Below is a small trained network, with its code and all its weights. Each question gives an input and a class and asks what happens when units are switched off, that is, made to give their printed mean instead of their output.

import numpy as np


def w(rows, s, z=0):
    codes = np.array(rows[::2]) - 128.0
    scale = np.full(codes.shape[1], s)
    scale[-1] = z or s
    return codes * scale


def norm(h):
    return h / np.sqrt((h * h).mean(-1, keepdims=True) + 1e-5)


def f(y):
    return np.maximum(y, 0)


def log_softmax(a):
    a = a - a.max(-1, keepdims=True)
    return a - np.log(np.exp(a).sum(-1, keepdims=True))


def net(x, mask):
    res = np.array(x, float).reshape(1, 2) / 4 @ E
    u = 0
    for l in range(2):
        y = f(norm(res) @ A[l][:, :-1].T + A[l][:, -1])
        res = res + np.where(mask[u : u + 8], y, B[l][:, -1]) @ B[l][:, :-1]
        u += 8
    return log_softmax(norm(res)[-1] @ U[:, :-1].T + U[:, -1])


A, B = {}, {}
E = w([
[87,119,88,98,106,252,164],'x0',
[90,83,21,146,80,139,163],'x1',
],0.012)
A[0] = w([
[134,103,117,137,127,8,102,209],'L0N0',
[102,127,79,173,92,128,162,102],'L0N1',
[108,140,40,109,149,173,144,4],'L0N2',
[87,117,73,90,138,126,204,104],'L0N3',
[176,108,103,120,115,164,152,85],'L0N4',
[160,195,179,159,178,110,63,141],'L0N5',
[115,136,134,240,128,6,138,109],'L0N6',
[207,32,157,154,93,58,107,149],'L0N7',
],0.011,0.0034)
B[0] = w([
[188,123,150,133,216,110,183,254],'L0N0',
[83,198,124,253,124,62,84,188],'L0N1',
[72,122,156,85,44,96,165,192],'L0N2',
[126,233,107,139,115,126,41,194],'L0N3',
[162,173,213,139,28,99,124,159],'L0N4',
[156,214,119,249,97,239,88,248],'L0N5',
[183,75,89,190,144,174,67,253],'L0N6',
[247,166,117,85,212,176,121,224],'L0N7',
],0.0073,0.0097)
A[1] = w([
[191,180,162,208,234,164,136,173],'L1N0',
[118,66,193,54,227,152,1,89],'L1N1',
[110,210,235,200,132,162,29,137],'L1N2',
[131,97,176,54,234,140,155,134],'L1N3',
[163,25,28,178,145,8,68,253],'L1N4',
[214,89,76,140,84,120,96,99],'L1N5',
[25,79,30,128,120,107,177,103],'L1N6',
[49,126,210,138,150,205,102,141],'L1N7',
],0.0075,0.0026)
B[1] = w([
[54,140,75,126,226,132,66,246],'L1N0',
[136,108,113,219,130,4,40,149],'L1N1',
[183,101,110,153,140,122,153,227],'L1N2',
[37,29,143,232,118,89,75,140],'L1N3',
[168,139,224,54,199,214,205,172],'L1N4',
[183,148,56,90,159,97,100,154],'L1N5',
[128,172,135,254,106,86,30,149],'L1N6',
[193,101,92,74,155,46,178,168],'L1N7',
],0.0083,0.013)
U = w([
[23,97,114,106,172,98,102,53],'0',
[220,149,82,170,255,147,109,202],'1',
[50,222,82,185,6,134,106,169],'2',
[127,14,155,78,151,136,183,55],'3',
[74,77,172,104,100,100,93,30],'4',
[174,140,118,11,63,155,241,121],'5',
[72,52,136,149,109,115,158,1],'6',
],0.013,0.005)

Each question gives the input, the list of numbers given to net, and the class t.
The units are the neurons (one row each of A and B). Each row of codes is followed by its name. A weight is (code - 128) times the scale printed after its matrix; where a second scale follows, it is the last column's (A, B and U).
mask holds one flag per neuron, layer by layer. A switched-off neuron (its flag False) gives its mean, the last column of its row in B, instead of its output. The means were averaged over made-up inputs and are rounded, as every weight is.
A unit's drop is (log p(t) with every unit on - log p(t) with that unit switched off) / (log p(t) with every unit on - log p(t) with every unit switched off).
most important unit: the unit with the biggest drop
top k neurons: the k neurons with the biggest drops, biggest first
top k neurons in layer l: the k neurons of layer l with the biggest drops, biggest first
drop of u: that unit's drop, to one decimal
input [6,-1], class 5: most important unit : L1N0
input [6,-4], class 5: top 2 neurons in layer 0 : L0N7, L0N0
input [5,-1], class 5: top 2 neurons : L1N0, L0N5
input [5,-3], class 5: top 2 neurons : L0N0, L0N7
input [5,0], class 2: top 2 neurons in layer 0 : L0N0, L0N7
input [7,-1], class 5: top 2 neurons : L1N0, L1N7
input [4,-1], class 5: top 2 neurons : L1N0, L0N5
input [2,-1], class 5: top 3 neurons in layer 0 : L0N0, L0N5, L0N6
input [7,-5], class 3: top 2 neurons in layer 1 : L1N3, L1N0
input [7,7], class 2: drop of L1N0 : 0.0
input [6,-3], class 5: drop of L0N0 : 0.1
input [0,0], class 0: drop of L0N2 : 0.3
